Here is a tiny trained network, its code and every weight. The questions are about switching its units off for an input and a class, where a switched-off unit gives its printed mean instead of its output.

import numpy as np


def w(rows, s, z=0):
    codes = np.array(rows[::2]) - 128.0
    scale = np.full(codes.shape[1], s)
    scale[-1] = z or s
    return codes * scale


def norm(h):
    return h / np.sqrt((h * h).mean(-1, keepdims=True) + 1e-5)


def f(y):
    return np.maximum(y, 0)


def log_softmax(a):
    a = a - a.max(-1, keepdims=True)
    return a - np.log(np.exp(a).sum(-1, keepdims=True))


def net(x, mask):
    res = np.array(x, float).reshape(1, 6) / 4 @ E
    u = 0
    for l in range(2):
        y = f(norm(res) @ A[l][:, :-1].T + A[l][:, -1])
        res = res + np.where(mask[u : u + 6], y, B[l][:, -1]) @ B[l][:, :-1]
        u += 6
    return log_softmax(norm(res)[-1] @ U[:, :-1].T + U[:, -1])


A, B = {}, {}
E = w([
[127,135,133,138,117,123,135,124,134,148],'x0',
[133,190,250,123,124,125,136,132,129,94],'x1',
[149,128,129,103,123,119,141,112,130,133],'x2',
[118,124,130,140,131,132,125,133,130,125],'x3',
[85,134,110,137,63,100,151,104,130,70],'x4',
[182,88,77,174,102,164,87,81,198,105],'x5',
],0.014)
A[0] = w([
[74,98,88,113,23,161,146,107,189,78,104],'0.n0',
[108,137,93,143,143,102,146,152,113,110,72],'0.n1',
[8,117,26,44,180,42,173,171,17,230,120],'0.n2',
[237,201,253,174,97,147,79,104,186,45,2],'0.n3',
[116,140,92,134,25,112,187,141,92,48,151],'0.n4',
[157,180,122,136,165,97,171,212,43,168,100],'0.n5',
],0.0066,0.0062)
B[0] = w([
[66,79,103,76,192,53,93,59,169,134,186],'0.n0',
[136,66,156,64,75,111,133,62,153,137,135],'0.n1',
[184,88,197,207,94,41,31,99,119,72,254],'0.n2',
[149,38,176,203,156,42,132,108,121,107,189],'0.n3',
[66,163,103,167,56,102,153,109,101,101,197],'0.n4',
[147,99,171,122,190,112,209,113,254,122,188],'0.n5',
],0.0086,0.0092)
A[1] = w([
[87,144,65,129,126,122,172,148,172,110,58],'1.n0',
[225,111,139,150,224,111,99,144,136,156,182],'1.n1',
[84,171,211,107,199,108,200,138,131,128,246],'1.n2',
[125,112,27,102,118,192,97,92,143,180,101],'1.n3',
[119,80,127,180,144,117,90,148,110,118,149],'1.n4',
[99,198,148,109,11,66,129,161,57,102,5],'1.n5',
],0.011,0.0018)
B[1] = w([
[148,124,104,77,164,106,114,131,166,136,150],'1.n0',
[120,129,175,119,121,164,55,188,132,170,255],'1.n1',
[79,87,8,60,130,181,147,112,114,121,225],'1.n2',
[77,249,117,140,139,148,195,196,103,162,193],'1.n3',
[200,160,151,84,109,106,152,87,110,146,215],'1.n4',
[178,145,149,208,144,194,177,158,111,100,198],'1.n5',
],0.013,0.011)
U = w([
[214,67,226,102,132,117,32,154,152,188,203],'0',
[153,90,175,199,78,39,149,44,129,61,255],'1',
[144,240,128,143,130,171,127,214,137,218,78],'2',
[76,194,42,122,106,75,167,90,189,139,47],'3',
[52,55,148,17,174,211,146,164,121,149,69],'4',
[93,136,123,144,118,208,253,145,83,63,60],'5',
],0.015,0.0026)

Each question gives the input, the list of numbers given to net, and the class t.
The units are the neurons (one row each of A and B). Each row of codes is followed by its name. A weight is (code - 128) times the scale printed after its matrix; where a second scale follows, it is the last column's (A, B and U).
mask holds one flag per neuron, layer by layer. A switched-off neuron (its flag False) gives its mean, the last column of its row in B, instead of its output. The means were averaged over made-up inputs and are rounded, as every weight is.
A unit's drop is (log p(t) with every unit on - log p(t) with that unit switched off) / (log p(t) with every unit on - log p(t) with every unit switched off).
The circuit of an input: a set's keep is (log p(t) with only the set's units on - log p(t) with every unit switched off) / (log p(t) with every unit on - log p(t) with every unit switched off). Starting from all 12 units, units are removed one at a time, each time the one whose removal leaves the highest keep (on an exact tie, the one counted first), for as long as the keep stays at least 0.8.
circuit, biggest first: the units of the circuit, biggest drop first
most important unit: the unit with the biggest drop
top k neurons: the k neurons with the biggest drops, biggest first
k most important neurons of layer l: the k neurons of layer l with the biggest drops, biggest first
input [-3,-5,8,-2,1,-7], class 1: most important unit => 0.n2
input [-5,-5,2,5,1,8], class 3: 2 most important neurons of layer 1 => (1.n1, 1.n5)
input [-8,-6,4,0,6,0], class 1: top 3 neurons => (0.n2, 1.n2, 0.n4)
input [4,6,0,4,0,-4], class 4: 2 most important neurons of layer 1 => (1.n2, 1.n3)
input [-7,0,2,-2,3,6], class 3: top 2 neurons => (0.n2, 1.n3)
input [-2,-1,-6,3,5,3], class 3: top 3 neurons => (0.n2, 0.n0, 0.n3)
input [1,6,-6,-8,2,-7], class 5: top 2 neurons => (1.n5, 1.n1)
input [1,3,-6,2,-7,0], class 4: circuit, biggest first => (0.n2, 1.n2)
input [-8,0,4,6,-6,1], class 2: top 4 neurons => (0.n2, 0.n3, 0.n5, 1.n3)
input [6,1,1,-6,8,-4], class 5: top 3 neurons => (1.n5, 0.n3, 1.n4)
input [5,0,-8,-1,-2,4], class 2: top 2 neurons => (0.n2, 1.n3)
input [-7,0,-4,-2,-8,1], class 2: top 2 neurons => (0.n2, 0.n3)
input [-5,-1,-5,-7,2,4], class 3: top 2 neurons => (0.n2, 1.n1)
input [0,0,2,2,8,7], class 3: 3 most important neurons of layer 0 => (0.n2, 0.n0, 0.n3)
input [-4,-3,4,-5,-1,5], class 2: most important unit => 1.n3
input [-6,4,2,-6,1,-2], class 5: top 3 neurons => (1.n1, 0.n0, 1.n5)
input [3,0,-7,-8,-6,8], class 2: circuit, biggest first => (0.n2, 1.n3)
input [-1,1,4,0,0,-3], class 4: 2 most important neurons of layer 0 => (0.n5, 0.n3)
input [-6,-4,-8,0,-1,0], class 0: 2 most important neurons of layer 0 => (0.n2, 0.n4)
input [2,-4,-3,-8,-1,5], class 2: circuit, biggest first => (1.n3)
